Here is a tiny trained network, its code and every weight. The questions are about switching its units off for an input and a class, where a switched-off unit gives its printed mean instead of its output.

import numpy as np


def w(rows, s, z=0):
    codes = np.array(rows[::2]) - 128.0
    scale = np.full(codes.shape[1], s)
    scale[-1] = z or s
    return codes * scale


def f(y):
    return y / 2 * (1 + np.tanh(0.7978845608 * (y + 0.044715 * y**3)))


def log_softmax(a):
    a = a - a.max(-1, keepdims=True)
    return a - np.log(np.exp(a).sum(-1, keepdims=True))


def net(x, mask):
    res = np.array(x, float).reshape(1, 4) / 4 @ E
    y = f(res @ A[0][:, :-1].T + A[0][:, -1])
    res = res + np.where(mask, y, B[0][:, -1]) @ B[0][:, :-1]
    return log_softmax(res[-1] @ U[:, :-1].T + U[:, -1])


A, B = {}, {}
E = w([
[107,170,129,84],'x0',
[254,152,95,135],'x1',
[101,189,111,181],'x2',
[92,114,52,132],'x3',
],0.016)
A[0] = w([
[67,84,155,123,146],'N0',
[122,200,66,141,158],'N1',
[144,116,172,149,118],'N2',
[112,223,106,123,175],'N3',
[122,68,100,119,159],'N4',
[134,102,33,134,81],'N5',
[142,132,56,205,208],'N6',
[137,94,101,167,144],'N7',
[178,125,196,72,254],'N8',
[148,86,200,170,182],'N9',
[149,69,50,147,117],'N10',
[175,162,90,89,155],'N11',
[176,122,2,89,234],'N12',
[195,130,189,117,183],'N13',
[160,104,50,117,134],'N14',
[125,222,107,120,130],'N15',
[127,102,76,184,210],'N16',
[50,70,185,53,227],'N17',
[78,222,98,138,209],'N18',
[150,104,129,108,98],'N19',
[146,56,137,183,117],'N20',
[166,110,62,82,183],'N21',
[159,121,227,199,234],'N22',
[170,170,25,85,183],'N23',
[105,204,145,178,201],'N24',
],0.014,0.005)
B[0] = w([
[39,88,143,69,199],'N0',
[119,182,108,156,187],'N1',
[163,78,102,123,152],'N2',
[145,246,88,81,187],'N3',
[89,74,167,168,165],'N4',
[95,140,133,163,174],'N5',
[78,154,98,149,202],'N6',
[97,93,90,172,155],'N7',
[182,115,162,69,241],'N8',
[141,32,66,88,189],'N9',
[117,93,88,239,183],'N10',
[174,175,201,131,199],'N11',
[127,139,173,252,239],'N12',
[255,81,112,95,223],'N13',
[112,95,186,242,185],'N14',
[167,219,76,117,178],'N15',
[79,117,90,171,181],'N16',
[46,67,198,68,255],'N17',
[87,188,71,82,210],'N18',
[142,107,140,136,152],'N19',
[120,99,79,133,172],'N20',
[150,120,203,188,200],'N21',
[168,76,52,100,215],'N22',
[144,183,201,186,220],'N23',
[100,179,90,84,196],'N24',
],0.0091,0.015)
U = w([
[214,27,58,31,193],'0',
[141,47,189,153,5],'1',
[112,36,3,95,66],'2',
[1,23,148,18,152],'3',
[115,84,100,252,210],'4',
[231,115,184,123,31],'5',
[127,205,36,66,190],'6',
],0.0096,0.0019)

Each question gives the input, the list of numbers given to net, and the class t.
The units are the neurons (one row each of A and B). Each row of codes is followed by its name. A weight is (code - 128) times the scale printed after its matrix; where a second scale follows, it is the last column's (A, B and U).
mask holds one flag per neuron, in row order. A switched-off neuron (its flag False) gives its mean, the last column of its row in B, instead of its output. The means were averaged over made-up inputs and are rounded, as every weight is.
A unit's drop is (log p(t) with every unit on - log p(t) with that unit switched off) / (log p(t) with every unit on - log p(t) with every unit switched off).
The circuit of an input: a set's keep is (log p(t) with only the set's units on - log p(t) with every unit switched off) / (log p(t) with every unit on - log p(t) with every unit switched off). Starting from the 12 units with the biggest drops (on a tie, the unit counted first), units are removed one at a time, each time the one whose removal leaves the highest keep (on an exact tie, the one counted first), for as long as the keep stays at least 0.8.
circuit, biggest first: the units of the circuit, biggest drop first
k most important neurons: the k neurons with the biggest drops, biggest first
drop of u: that unit's drop, to one decimal
input [-5,-4,2,6], class 3: circuit, biggest first -> (N0)
input [-2,-2,1,3], class 3: circuit, biggest first -> (N12, N13)
input [6,6,-6,-8], class 0: 3 most important neurons -> (N13, N22, N9)
input [7,6,5,7], class 4: 2 most important neurons -> (N12, N14)
input [-2,-8,8,2], class 3: 2 most important neurons -> (N0, N17)
input [1,-5,5,2], class 6: 2 most important neurons -> (N3, N18)
input [7,2,0,-1], class 6: drop of N3 -> 0.2
input [2,0,-3,2], class 1: drop of N18 -> 0.3
input [8,0,0,8], class 4: drop of N24 -> 0.1
input [-7,-3,4,-1], class 2: drop of N17 -> 0.2
